cols: U H N L F R K
[ 7.45 -7.29 -2.73  0.14  1.12 -0.95  4.13]  K_194
[ 1.41  6.93 -7.64 -3.26  1.12  1.23 -1.54]  K_177
[ 1.41 -1.19  3.41  0.14 -6.16  8.88 -3.81]  K_747
[-4.22  0.84  7.09 -6.66 -3.04  0.14  0.72]  K_743
[ 0.41  0.84 -1.50  3.54  0.08 -6.42  8.66]  K_354
[-6.63 -3.22  0.95  1.28 -0.96  4.51 -0.41]  K_725
[ 4.43 -0.18 -6.42  9.21 -4.08  3.42 -4.95]  K_479
[-5.63  0.84  7.09 -6.66 -3.04  0.14  4.13]  K_582
[-3.62  0.84  0.95 -0.99  4.23  0.14 -6.08]  K_311
[-1.60  3.89 -0.28 -6.66  9.43 -4.23  2.99]  K_432
step +1: [ 7.45 -7.29 -2.73] => [ 7.46 -7.28 -2.72]
step +1: [-1.19  3.41] => [-1.18  3.42]
after: [-4.23] => [2.99]

cols: V W J Q C X
[-2.86  1.42  3.50 -1.16 -0.18  7.70] -> K_743
[ 0.07  0.54 -0.96  0.23 -2.07 -2.08] -> K_582
[ 1.93 -1.92 -0.92  0.46 -0.29 -2.07] -> K_177
[ 2.42 -0.80 -3.58  1.12  0.33 -7.86] -> K_701
common K_177 K_582:  => [-2.07]
col: [0.23 0.46 1.12] => Q
col: [-2.07 -7.86] => X
col: [1.93 2.42] => V

cols: M B A D G E Z Y P
[ 0.38 -2.32  2.31 -0.05 -0.47 -1.78  3.28  1.58  1.37] : K_701
[ 0.42 -2.82  2.39 -4.59  0.37 -2.21 -1.54  2.02  0.16] : K_432
[ 0.53  0.95  4.08 -3.39  0.62  0.28 -1.44  0.53 -0.17] : K_479
[ 0.38 -2.32  2.31 -4.06  0.19 -1.78  3.28  0.68 -0.06] : K_725
[-0.64 -1.79 -4.34  3.87 -0.33 -0.30  2.24  0.64  0.83] : K_747
[-0.41 -0.77 -2.43  2.58  0.28  0.12 -0.06  0.51  0.44] : K_743
[ 0.41 -0.16 -2.17 -3.09  0.82 -0.32 -2.99  0.90 -0.16] : K_582
[ 0.53  0.95  4.08 -3.39  0.62  1.45 -1.44  0.53 -0.17] : K_177
[ 0.04  1.00  1.04 -0.05 -0.11  0.89  2.80 -0.04  0.37] : K_194
[-0.36 -2.68 -2.49  1.14  0.33 -1.26 -1.24  1.38  0.52] : K_354
[ 0.41 -0.16  2.74 -3.09  0.82 -0.32 -2.99  0.90 -0.16] : K_311
[ 1.12 -0.34  7.55 -8.28  0.20 -1.21  0.27  1.47 -0.14] : K_688
after: [-2.68] => [-2.49]
common K_194 K_701:  => [-0.05]
after: [1.38] => [0.52]
after: [0.20] => [-1.21]

cols: neso Tak Niliv tibok
[-0.91  6.68  2.03  2.79] -> K_688
[8.04 8.44 5.92 5.93] -> K_194
[-5.56 -5.34  4.50 -2.58] -> K_725
[ 2.86 -1.15 -5.08 -3.94] -> K_743
[2.10 4.90 4.81 2.35] -> K_747
[-0.95 -3.31  6.87  7.66] -> K_701
[ 2.38 -6.23  4.05  8.35] -> K_311
after: [5.92] => [5.93]
col: [-3.94  2.35] => tibok
after: [-1.15] => [-5.08]
step +1: [4.90 4.81] => [4.91 4.82]
step +1: [-5.08] => [-5.07]
step +1: [8.04 8.44] => [8.05 8.45]
step -1: [8.04 8.44] => [8.03 8.43]

cols: Nul ropu pasu vudo Kek moro
[ 5.39  5.06  3.43  0.64 -0.59  4.73] -> K_177
[ 5.06  3.43  5.39  4.73 -0.58  0.64] -> K_354
[-3.07  1.37  4.22  0.64  5.60  1.78] -> K_582
[ 3.87 -4.52  3.01  0.64 -2.94  1.30] -> K_311
[0.35 2.29 5.60 0.64 1.79 6.96] -> K_479
common K_354 K_311:  => [0.64]
step -1: [1.37 4.22 0.64] => [1.36 4.21 0.63]
perm: [ 5.39  0.64  5.06 -0.59  4.73  3.43] => K_177
step +1: [ 3.87 -4.52  3.01  0.64] => [ 3.88 -4.51  3.02  0.65]

cols: Pazu Geko Podom pala bek
[ 0.95 -1.91 -1.13 -3.28  2.51] = K_177
[-1.73  0.96  6.49  0.44 -1.91] = K_688
[ 0.23 -5.65  0.55 -7.40 -0.48] = K_194
[ 0.23 -5.65  0.55  1.91  6.30] = K_311
[ 4.92  7.51 -0.99 -7.63 -1.92] = K_747
[ 0.55  6.30  0.23  1.92 -5.65] = K_743
[-0.93  6.72  1.65 -1.92 -3.73] = K_725
perm: [-5.65  0.23  0.55  1.92  6.30] => K_743
perm: [ 6.30  0.23 -5.65  0.55  1.91] => K_311
common K_177 K_688:  => [-1.91]
col: [ 2.51 -1.91 -0.48  6.30 -1.92 -5.65] => bek

